Here is a tiny trained network, its code and every weight. The questions are about switching its units off for an input and a class, where a switched-off unit gives its printed mean instead of its output.

import numpy as np


def w(rows, s, z=0):
    codes = np.array(rows[::2]) - 128.0
    scale = np.full(codes.shape[1], s)
    scale[-1] = z or s
    return codes * scale


def norm(h):
    return h / np.sqrt((h * h).mean(-1, keepdims=True) + 1e-5)


def f(y):
    return y / 2 * (1 + np.tanh(0.7978845608 * (y + 0.044715 * y**3)))


def log_softmax(a):
    a = a - a.max(-1, keepdims=True)
    return a - np.log(np.exp(a).sum(-1, keepdims=True))


def net(x, mask):
    res = np.array(x, float).reshape(1, 5) / 4 @ E
    u = 0
    for l in range(3):
        y = f(norm(res) @ A[l][:, :-1].T + A[l][:, -1])
        res = res + np.where(mask[u : u + 6], y, B[l][:, -1]) @ B[l][:, :-1]
        u += 6
    return log_softmax(norm(res)[-1] @ U[:, :-1].T + U[:, -1])


A, B = {}, {}
E = w([
[145,112,118,130,118,126,127,117,110,136],'x0',
[127,117,125,124,121,120,109,137,98,138],'x1',
[176,69,225,136,198,57,227,179,64,17],'x2',
[118,123,112,124,102,143,149,122,108,119],'x3',
[141,253,36,147,219,126,101,54,22,102],'x4',
],0.0033)
A[0] = w([
[107,97,128,91,17,147,84,159,252,179,156],'L0N1',
[130,92,210,139,129,114,179,140,188,93,127],'L0N2',
[78,139,74,137,66,206,56,95,198,217,254],'L0N3',
[129,107,118,84,66,175,160,148,94,113,174],'L0N4',
[127,110,100,115,96,109,153,141,148,191,139],'L0N5',
[149,151,153,154,203,147,167,141,63,97,97],'L0N6',
],0.0035,0.0032)
B[0] = w([
[103,118,182,254,127,140,105,108,92,106,212],'L0N1',
[131,106,105,114,119,138,108,143,112,186,166],'L0N2',
[142,138,123,88,79,46,104,108,164,99,253],'L0N3',
[120,125,145,160,156,109,89,155,155,156,146],'L0N4',
[112,123,172,150,131,118,113,120,102,152,139],'L0N5',
[124,120,145,147,120,161,92,63,165,98,160],'L0N6',
],0.0067,0.0056)
A[1] = w([
[105,103,157,138,163,167,154,160,117,177,141],'L1N1',
[139,141,106,138,147,129,100,125,116,150,129],'L1N2',
[149,72,139,110,139,185,175,255,135,158,7],'L1N3',
[130,34,186,138,93,90,120,150,169,134,237],'L1N4',
[137,126,136,164,180,171,148,124,84,126,125],'L1N5',
[129,113,142,144,155,181,125,153,106,151,82],'L1N6',
],0.0077,0.0018)
B[1] = w([
[189,170,119,50,198,185,238,83,5,113,144],'L1N1',
[87,70,127,44,115,131,114,157,195,141,136],'L1N2',
[192,15,114,2,98,242,245,48,54,114,175],'L1N3',
[97,117,169,71,67,218,101,99,137,109,253],'L1N4',
[127,57,195,194,113,199,175,183,140,123,158],'L1N5',
[167,116,152,149,143,96,174,90,93,102,128],'L1N6',
],0.0047,0.008)
A[2] = w([
[124,194,128,167,95,41,75,121,144,193,136],'L2N1',
[163,130,158,217,241,110,179,146,86,101,9],'L2N2',
[129,187,2,86,168,33,101,123,130,180,67],'L2N3',
[87,106,204,130,73,151,157,105,147,125,205],'L2N4',
[76,92,125,137,112,174,74,130,129,194,205],'L2N5',
[123,99,165,163,163,196,121,153,86,129,175],'L2N6',
],0.0062,0.0013)
B[2] = w([
[132,82,157,134,181,208,174,163,88,125,236],'L2N1',
[150,101,65,242,94,105,90,224,123,148,209],'L2N2',
[144,199,103,116,205,81,253,78,178,47,234],'L2N3',
[119,138,72,77,149,96,61,104,140,177,253],'L2N4',
[82,172,101,185,153,76,118,154,185,111,178],'L2N5',
[168,127,115,177,175,113,195,176,112,90,217],'L2N6',
],0.0068,0.0049)
U = w([
[60,127,157,121,67,112,10,105,177,166,194],'0',
[148,150,123,121,118,109,119,143,103,180,24],'1',
[137,155,132,122,116,113,129,157,113,176,12],'2',
[161,48,173,56,118,200,173,116,74,135,196],'3',
[131,200,99,116,180,98,201,83,167,68,196],'4',
[145,141,130,105,121,93,110,161,105,147,12],'5',
[134,144,121,102,129,102,119,168,106,185,4],'6',
[185,107,94,230,150,111,148,228,89,117,194],'7',
],0.013,0.004)

Each question gives the input, the list of numbers given to net, and the class t.
The units are the neurons (one row each of A and B). Each row of codes is followed by its name. A weight is (code - 128) times the scale printed after its matrix; where a second scale follows, it is the last column's (A, B and U).
mask holds one flag per neuron, layer by layer. A switched-off neuron (its flag False) gives its mean, the last column of its row in B, instead of its output. The means were averaged over made-up inputs and are rounded, as every weight is.
A unit's drop is (log p(t) with every unit on - log p(t) with that unit switched off) / (log p(t) with every unit on - log p(t) with every unit switched off).
The circuit of an input: a set's keep is (log p(t) with only the set's units on - log p(t) with every unit switched off) / (log p(t) with every unit on - log p(t) with every unit switched off). Starting from the 12 units with the biggest drops (on a tie, the unit counted first), units are removed one at a time, each time the one whose removal leaves the highest keep (on an exact tie, the one counted first), for as long as the keep stays at least 0.8.
units of the circuit, in order: the units of the circuit, biggest drop first
unit that matters most: the unit with the biggest drop
k most important neurons: the k neurons with the biggest drops, biggest first
k most important neurons of layer l: the k neurons of layer l with the biggest drops, biggest first
drop of u: that unit's drop, to one decimal
input [-5,3,1,4,8], class 7: units of the circuit, in order : L1N4, L2N2
input [1,4,4,3,3], class 7: unit that matters most : L0N3
input [4,-5,-8,-2,2], class 4: units of the circuit, in order : L1N4, L2N3
input [-6,1,-8,-6,2], class 4: units of the circuit, in order : L1N4, L2N3
input [-3,-2,6,-3,0], class 3: 2 most important neurons of layer 0 : L0N3, L0N1
input [-7,0,6,-8,0], class 3: 2 most important neurons : L0N1, L0N3
input [-6,3,-8,4,1], class 4: 2 most important neurons of layer 0 : L0N6, L0N3
input [8,0,2,3,8], class 7: 3 most important neurons : L0N3, L1N5, L1N4
input [0,-4,4,-7,0], class 3: 2 most important neurons : L0N3, L0N1
input [0,7,-8,2,1], class 4: 2 most important neurons of layer 2 : L2N3, L2N1
input [4,1,1,1,2], class 7: drop of L1N4 : 0.9
input [-2,-3,3,2,6], class 7: drop of L0N3 : 1.6
input [-3,4,-1,8,-5], class 0: drop of L0N6 : 0.0
input [0,8,0,-2,-2], class 0: unit that matters most : L1N4
